Below are the code and all the weights of a small trained network. Each question names an input and a class and asks about switching units off, where a switched-off unit gives its printed mean instead of its output.

import numpy as np


def w(rows, s, z=0):
    codes = np.array(rows[::2]) - 128.0
    scale = np.full(codes.shape[1], s)
    scale[-1] = z or s
    return codes * scale


def f(y):
    return y / 2 * (1 + np.tanh(0.7978845608 * (y + 0.044715 * y**3)))


def log_softmax(a):
    a = a - a.max(-1, keepdims=True)
    return a - np.log(np.exp(a).sum(-1, keepdims=True))


def net(x, mask):
    res = np.array(x, float).reshape(1, 4) / 4 @ E
    y = f(res @ A[0][:, :-1].T + A[0][:, -1])
    res = res + np.where(mask, y, B[0][:, -1]) @ B[0][:, :-1]
    return log_softmax(res[-1] @ U[:, :-1].T + U[:, -1])


A, B = {}, {}
E = w([
[188,166,120,239],'x0',
[195,147,72,56],'x1',
[120,223,196,74],'x2',
[98,153,7,149],'x3',
],0.012)
A[0] = w([
[107,94,181,108,154],'N1',
[197,158,136,190,165],'N2',
[142,154,160,120,32],'N3',
[172,164,199,71,227],'N4',
[189,165,135,151,2],'N5',
[20,142,73,145,155],'N6',
[75,136,199,179,196],'N7',
[177,143,199,57,172],'N8',
[131,128,99,195,171],'N9',
[125,195,144,111,62],'N10',
[103,81,120,152,147],'N11',
[98,118,129,130,32],'N12',
[89,1,117,144,131],'N13',
[70,194,113,194,88],'N14',
[205,74,153,130,77],'N15',
[184,97,145,171,125],'N16',
[149,117,64,65,119],'N17',
[138,170,88,105,194],'N18',
[138,126,209,86,233],'N19',
[223,166,118,170,200],'N20',
[66,34,108,155,183],'N21',
[123,137,60,93,130],'N22',
[50,154,187,136,129],'N23',
[159,121,156,61,94],'N24',
[49,180,97,93,12],'N25',
],0.016,0.0041)
B[0] = w([
[162,204,111,144,187],'N1',
[117,66,132,164,229],'N2',
[106,145,129,125,155],'N3',
[27,154,100,90,253],'N4',
[76,121,130,143,172],'N5',
[163,146,121,60,213],'N6',
[143,232,228,164,227],'N7',
[35,137,89,110,245],'N8',
[138,87,125,131,213],'N9',
[145,150,125,64,179],'N10',
[130,114,114,107,174],'N11',
[119,150,129,134,129],'N12',
[110,163,97,3,224],'N13',
[142,50,134,107,194],'N14',
[164,129,74,165,175],'N15',
[176,101,136,168,193],'N16',
[127,114,242,143,208],'N17',
[143,73,171,104,190],'N18',
[111,180,97,146,240],'N19',
[126,59,132,160,238],'N20',
[104,140,144,40,222],'N21',
[151,112,184,133,201],'N22',
[165,160,184,140,204],'N23',
[60,109,89,116,190],'N24',
[173,159,102,146,183],'N25',
],0.013,0.014)
U = w([
[161,183,101,92,2],'0',
[60,148,113,29,168],'1',
[110,212,163,135,104],'2',
[172,156,96,139,31],'3',
[156,68,210,211,159],'4',
[248,112,153,85,230],'5',
[151,50,24,199,116],'6',
],0.012,0.0065)

Each question gives the input, the list of numbers given to net, and the class t.
The units are the neurons (one row each of A and B). Each row of codes is followed by its name. A weight is (code - 128) times the scale printed after its matrix; where a second scale follows, it is the last column's (A, B and U).
mask holds one flag per neuron, in row order. A switched-off neuron (its flag False) gives its mean, the last column of its row in B, instead of its output. The means were averaged over made-up inputs and are rounded, as every weight is.
A unit's drop is (log p(t) with every unit on - log p(t) with that unit switched off) / (log p(t) with every unit on - log p(t) with every unit switched off).
The circuit of an input: a set's keep is (log p(t) with only the set's units on - log p(t) with every unit switched off) / (log p(t) with every unit on - log p(t) with every unit switched off). Starting from the 12 units with the biggest drops (on a tie, the unit counted first), units are removed one at a time, each time the one whose removal leaves the highest keep (on an exact tie, the one counted first), for as long as the keep stays at least 0.8.
units of the circuit, in order: the units of the circuit, biggest drop first
k most important neurons: the k neurons with the biggest drops, biggest first
drop when u is switched off: that unit's drop, to one decimal
input [2,-6,8,4], class 2: units of the circuit, in order : [N7]
input [-7,-2,3,5], class 5: units of the circuit, in order : [N4 N8 N25]
input [1,0,4,-8], class 2: 3 most important neurons : [N7 N13 N1]
input [-3,-3,7,-5], class 2: 3 most important neurons : [N7 N23 N1]
input [-1,7,3,4], class 4: 2 most important neurons : [N17 N13]
input [8,6,-8,1], class 6: 3 most important neurons : [N7 N15 N23]
input [2,7,5,4], class 4: 2 most important neurons : [N13 N17]
input [7,6,-4,-2], class 6: 2 most important neurons : [N7 N15]
input [-8,-5,2,7], class 5: 3 most important neurons : [N4 N8 N25]
input [7,3,-1,1], class 6: 2 most important neurons : [N7 N17]
input [4,-2,-2,8], class 5: 2 most important neurons : [N6 N8]
input [6,-8,-8,-8], class 5: 2 most important neurons : [N13 N21]
input [6,2,-5,6], class 6: 2 most important neurons : [N7 N23]
input [-1,4,-1,4], class 5: most important neuron : [N2]
input [1,2,-1,-8], class 2: 2 most important neurons : [N13 N21]
input [-2,-3,6,0], class 2: drop when N13 is switched off : 0.1
input [-6,-6,8,-4], class 2: drop when N7 is switched off : 0.2
input [-6,-6,6,-8], class 2: drop when N7 is switched off : 0.5
